[[ -4 -13 -66 -43 -33  43  32  18 -12 -11 -28]
 [ 19  18  43 -19   8  33 -46  66  28 -78   3]
 [ 69 -44  16  43  15   0   6  24 -22   0  20]
 [-52  -7  19  11  -5  75 -34 -13  23 -23 -13]
 [ 36 -10 -57 -58 -39  22  26  24  15  -2   9]]
|
[[ 69 -44  16  43  15   0   6  24 -22   0  20]
 [ -4 -13 -66 -43 -33  43  32  18 -12 -11 -28]
 [ 36 -10 -57 -58 -39  22  26  24  15  -2   9]
 [-52  -7  19  11  -5  75 -34 -13  23 -23 -13]
 [ 19  18  43 -19   8  33 -46  66  28 -78   3]]

[[ 18  47 -36  23  35 -14  23  -2  59]
 [ 22  40 -63   4  22  -8   1  17  37]
 [ -9  19 -26  29  24   0  20   4 -33]
 [  6 -71  24 -21 -17  12 -14 -28 -37]
 [ 32  33 -17  11  12   8   1  13  58]
 [-20 -17  23 -17 -12 -23   1  -3 -44]
 [  8  18 -34  19  21  21 -22  -5  24]
 [-10  -9   8  -6   6 -27  10 -19 -37]]
|
[[  6 -71  24 -21 -17  12 -14 -28 -37]
 [-20 -17  23 -17 -12 -23   1  -3 -44]
 [-10  -9   8  -6   6 -27  10 -19 -37]
 [  8  18 -34  19  21  21 -22  -5  24]
 [ -9  19 -26  29  24   0  20   4 -33]
 [ 32  33 -17  11  12   8   1  13  58]
 [ 22  40 -63   4  22  -8   1  17  37]
 [ 18  47 -36  23  35 -14  23  -2  59]]

[[ 12  16 -40   2]
 [-28  -2 -75  -7]
 [ 13 -21  26  55]
 [-48  46  39   7]
 [-28  21  16 -22]
 [-13 -18 -32   0]
 [ -6  37 -30  18]
 [  1 -32  -8   2]]
|
[[  1 -32  -8   2]
 [ 13 -21  26  55]
 [-13 -18 -32   0]
 [-28  -2 -75  -7]
 [ 12  16 -40   2]
 [-28  21  16 -22]
 [ -6  37 -30  18]
 [-48  46  39   7]]

[[ 24 -62  13 -32  16  77 -38   2  42 -48  10  28 -16  34  20]
 [ 20  -9  -4   2  -3   1 -19   3   0  -2   5 -11 -15  -4   5]
 [ 48 -23  -9   6  -7   3 -44   7   3  -5  12 -28 -32  -7  12]
 [ 30 -30  -5 -11   2  18 -24   3  11  -3  15 -26   7  13   8]]
|
[[ 24 -62  13 -32  16  77 -38   2  42 -48  10  28 -16  34  20]
 [ 30 -30  -5 -11   2  18 -24   3  11  -3  15 -26   7  13   8]
 [ 48 -23  -9   6  -7   3 -44   7   3  -5  12 -28 -32  -7  12]
 [ 20  -9  -4   2  -3   1 -19   3   0  -2   5 -11 -15  -4   5]]

[[ 28 -53 -77 -51  50  60 -60 -50]
 [-12  -5   8   2  -8  -5   8  18]
 [ 17   3  -9  -7  11   6 -13  -7]
 [  5 -37 -61 -24  35  39 -37 -46]
 [  7  13  17   9   7 -20   2  15]]
|
[[ 28 -53 -77 -51  50  60 -60 -50]
 [  5 -37 -61 -24  35  39 -37 -46]
 [-12  -5   8   2  -8  -5   8  18]
 [ 17   3  -9  -7  11   6 -13  -7]
 [  7  13  17   9   7 -20   2  15]]

[[  0 -19   2  -2   5   3]
 [  2  68 -16  28 -27 -15]
 [  4   7  -3  -2   3  -1]]
|
[[  0 -19   2  -2   5   3]
 [  4   7  -3  -2   3  -1]
 [  2  68 -16  28 -27 -15]]

[[-15  40  -2 -22 -67  52]
 [  6  12 -14  -6  17 -10]]
|
[[  6  12 -14  -6  17 -10]
 [-15  40  -2 -22 -67  52]]

[[ 11  21   1 -14  -7   8  24 -26   2  -1  -2  -3  -4  11]
 [ -3  33  -7 -55   2   3  -3   6 -23 -20   1  30  48 -17]
 [  1  -7 -49   1  -4  -2   7   7 -26   5   8   4  15  26]
 [ -1  12   5 -12 -16  -2  16   4  17 -12   9  30  -1  23]
 [  0  -3  -8   7  -3   4  -1  26  40 -26   5   0  39  31]]
|
[[  1  -7 -49   1  -4  -2   7   7 -26   5   8   4  15  26]
 [  0  -3  -8   7  -3   4  -1  26  40 -26   5   0  39  31]
 [ -1  12   5 -12 -16  -2  16   4  17 -12   9  30  -1  23]
 [ 11  21   1 -14  -7   8  24 -26   2  -1  -2  -3  -4  11]
 [ -3  33  -7 -55   2   3  -3   6 -23 -20   1  30  48 -17]]
---
[[ -7 -25  -1   9 -28 -20]
 [ 11  56 -11  20  25  31]
 [ -5  32  -3   8  10  40]
 [ 32  49  -3   9  23  28]
 [ -4 -56  -3   3 -23 -28]
 [-21 -39   8 -13 -22 -23]
 [ 16  57  -6   8  29  28]]
|
[[ 16  57  -6   8  29  28]
 [-21 -39   8 -13 -22 -23]
 [ -4 -56  -3   3 -23 -28]
 [ 32  49  -3   9  23  28]
 [ -5  32  -3   8  10  40]
 [ 11  56 -11  20  25  31]
 [ -7 -25  -1   9 -28 -20]]

[[  6  -8   6 -29  36 -43]
 [ -8   9  25  40   4 -72]
 [  7  10   7  30 -48  50]
 [ -6 -15 -35 -51  31  30]
 [-12  -5   1  -7  42 -70]
 [ -4  -3   8  -8  34 -62]
 [ -4 -16 -23 -53  46 -10]
 [ 14 -14 -16 -61  24  31]
 [-12 -16 -39 -51  40  18]
 [ 16   6   5  10 -47  71]]
|
[[ 16   6   5  10 -47  71]
 [-12 -16 -39 -51  40  18]
 [ 14 -14 -16 -61  24  31]
 [ -4 -16 -23 -53  46 -10]
 [ -4  -3   8  -8  34 -62]
 [-12  -5   1  -7  42 -70]
 [ -6 -15 -35 -51  31  30]
 [  7  10   7  30 -48  50]
 [ -8   9  25  40   4 -72]
 [  6  -8   6 -29  36 -43]]

[[ -5   8  -8  11   0  -6   4   1   5]
 [ 14  -9  12 -33  -7  10  13 -24  -7]
 [ 51  46 -32 -27   0  21  61 -60   7]
 [-40   9 -31 -18   9 -28   8  21  13]
 [-71 -19  -6  23   7 -41 -38  62  10]
 [-31  -4  -8 -13  -1 -21   3   8   7]
 [-47 -40  25  16   3 -18 -54  57  -7]]
|
[[-47 -40  25  16   3 -18 -54  57  -7]
 [-31  -4  -8 -13  -1 -21   3   8   7]
 [-71 -19  -6  23   7 -41 -38  62  10]
 [-40   9 -31 -18   9 -28   8  21  13]
 [ 51  46 -32 -27   0  21  61 -60   7]
 [ 14  -9  12 -33  -7  10  13 -24  -7]
 [ -5   8  -8  11   0  -6   4   1   5]]

[[-13 -17  56 -31  30   1]
 [-45 -69 -50   2  -8 -74]
 [-10  -3  15  40 -35  55]
 [ 26  10  29 -69   8  69]
 [ 10 -22  23 -52 -28  71]
 [ 55  70 -25  55 -50  26]
 [ 24  65  11 -68  56  22]
 [ 31 -16 -35   2  62  47]
 [-43  28 -65 -68  -7 -56]
 [-56  40  10  47  35   8]]
|
[[-56  40  10  47  35   8]
 [-43  28 -65 -68  -7 -56]
 [ 31 -16 -35   2  62  47]
 [ 24  65  11 -68  56  22]
 [ 55  70 -25  55 -50  26]
 [ 10 -22  23 -52 -28  71]
 [ 26  10  29 -69   8  69]
 [-10  -3  15  40 -35  55]
 [-45 -69 -50   2  -8 -74]
 [-13 -17  56 -31  30   1]]

[[ 32 -55]
 [ 43 -63]
 [ 21 -32]
 [ -8   7]
 [ 26 -46]
 [ 31 -56]]
|
[[ 31 -56]
 [ 26 -46]
 [ -8   7]
 [ 21 -32]
 [ 43 -63]
 [ 32 -55]]

[[-15 -12 -24  51  31 -24  76  29 -39  -6  28]
 [  7 -45 -70  55  -5 -57 -60  58 -40  -6  29]
 [-18 -23 -10  66  33 -15  57  12 -23 -15  31]
 [-14 -21 -12  15   0 -54  32  -4   1  -3  29]]
|
[[-14 -21 -12  15   0 -54  32  -4   1  -3  29]
 [-18 -23 -10  66  33 -15  57  12 -23 -15  31]
 [  7 -45 -70  55  -5 -57 -60  58 -40  -6  29]
 [-15 -12 -24  51  31 -24  76  29 -39  -6  28]]
